Below are the code and all the weights of a small trained network. Each question names an input and a class and asks about switching units off, where a switched-off unit gives its printed mean instead of its output.

import numpy as np


def w(rows, s, z=0):
    codes = np.array(rows[::2]) - 128.0
    scale = np.full(codes.shape[1], s)
    scale[-1] = z or s
    return codes * scale


def f(y):
    return y / 2 * (1 + np.tanh(0.7978845608 * (y + 0.044715 * y**3)))


def log_softmax(a):
    a = a - a.max(-1, keepdims=True)
    return a - np.log(np.exp(a).sum(-1, keepdims=True))


def net(x, mask):
    res = np.array(x, float).reshape(1, 5) / 4 @ E
    y = f(res @ A[0][:, :-1].T + A[0][:, -1])
    res = res + np.where(mask, y, B[0][:, -1]) @ B[0][:, :-1]
    return log_softmax(res[-1] @ U[:, :-1].T + U[:, -1])


A, B = {}, {}
E = w([
[126,188,147,165,204,195,152,2,184,170],'x0',
[116,117,156,125,127,105,119,129,138,177],'x1',
[204,180,134,175,110,65,42,81,180,53],'x2',
[172,174,60,183,59,114,147,179,200,220],'x3',
[149,147,60,133,154,155,133,132,103,52],'x4',
],0.011)
A[0] = w([
[35,123,85,118,211,211,216,164,189,176,210],'n0',
[102,40,151,101,105,101,135,121,113,46,209],'n1',
[161,123,155,76,100,102,51,147,138,72,99],'n2',
[170,254,116,221,173,162,151,9,170,190,169],'n3',
[58,79,163,16,159,173,144,142,30,116,219],'n4',
[137,175,73,168,65,91,179,233,166,162,156],'n5',
[146,91,137,171,127,145,161,125,154,177,148],'n6',
[93,68,189,40,158,83,80,99,78,60,253],'n7',
[123,101,188,114,198,160,118,71,124,99,174],'n8',
[115,142,26,153,51,114,92,175,138,90,181],'n9',
[126,34,77,39,134,139,197,186,67,164,236],'n10',
[163,130,81,122,42,93,137,193,133,116,169],'n11',
[167,127,172,128,108,74,48,166,162,79,208],'n12',
[139,156,139,126,110,124,144,177,125,105,107],'n13',
],0.0084,0.0041)
B[0] = w([
[116,138,77,50,170,218,219,93,105,173,222],'n0',
[119,187,172,182,88,96,117,153,131,108,190],'n1',
[146,122,118,76,158,127,65,165,131,51,175],'n2',
[59,188,96,166,109,134,144,52,207,140,248],'n3',
[34,174,70,110,101,1,234,86,121,98,234],'n4',
[203,68,141,129,164,129,199,104,139,190,206],'n5',
[163,175,60,103,128,154,143,136,120,112,155],'n6',
[65,208,169,169,77,111,81,135,112,90,228],'n7',
[39,110,237,95,229,192,78,110,118,91,194],'n8',
[132,79,134,156,126,92,149,90,98,119,194],'n9',
[117,136,111,158,33,113,246,172,103,180,226],'n10',
[165,37,138,100,114,73,127,132,142,140,195],'n11',
[193,108,180,135,151,73,98,170,210,47,200],'n12',
[156,108,130,119,141,105,138,130,110,122,140],'n13',
],0.0082,0.016)
U = w([
[94,199,106,198,38,63,183,109,193,109,230],'0',
[57,108,179,19,255,154,173,95,97,127,150],'1',
[194,38,141,121,83,146,185,201,73,209,112],'2',
[161,144,89,75,164,222,175,124,164,189,7],'3',
[155,150,217,134,81,102,28,223,115,39,137],'4',
[101,154,223,174,230,191,21,98,164,97,59],'5',
[241,40,180,97,176,65,107,142,185,130,66],'6',
],0.0076,0.002)

Each question gives the input, the list of numbers given to net, and the class t.
The units are the neurons (one row each of A and B). Each row of codes is followed by its name. A weight is (code - 128) times the scale printed after its matrix; where a second scale follows, it is the last column's (A, B and U).
mask holds one flag per neuron, in row order. A switched-off neuron (its flag False) gives its mean, the last column of its row in B, instead of its output. The means were averaged over made-up inputs and are rounded, as every weight is.
A unit's drop is (log p(t) with every unit on - log p(t) with that unit switched off) / (log p(t) with every unit on - log p(t) with every unit switched off).
The circuit of an input: a set's keep is (log p(t) with only the set's units on - log p(t) with every unit switched off) / (log p(t) with every unit on - log p(t) with every unit switched off). Starting from the 12 units with the biggest drops (on a tie, the unit counted first), units are removed one at a time, each time the one whose removal leaves the highest keep (on an exact tie, the one counted first), for as long as the keep stays at least 0.8.
units of the circuit, in order: the units of the circuit, biggest drop first
most important unit: the unit with the biggest drop
k most important neurons: the k neurons with the biggest drops, biggest first
drop of u: that unit's drop, to one decimal
input [6,3,1,-8,3], class 5: units of the circuit, in order -> n7, n10
input [6,2,2,-8,3], class 5: most important unit -> n8
input [8,6,0,5,-7], class 3: 3 most important neurons -> n4, n0, n7
input [7,-6,0,1,5], class 3: 3 most important neurons -> n4, n7, n0
input [-6,-4,1,-7,-1], class 4: 4 most important neurons -> n3, n2, n0, n12
input [4,-4,1,-8,-2], class 5: 4 most important neurons -> n8, n7, n0, n10
input [-6,-7,-5,1,-4], class 2: 2 most important neurons -> n3, n5
input [3,0,0,-2,-8], class 1: 3 most important neurons -> n12, n1, n7
input [0,-4,-1,-6,8], class 0: 4 most important neurons -> n4, n7, n1, n0
input [0,-1,-5,-4,-1], class 0: 2 most important neurons -> n4, n10
input [2,-8,4,0,1], class 5: drop of n10 -> 0.5
input [-3,1,-8,-8,-7], class 0: drop of n1 -> 0.0
input [-5,-6,5,1,2], class 6: drop of n11 -> 0.1
input [-7,8,-3,-8,3], class 0: units of the circuit, in order -> n4
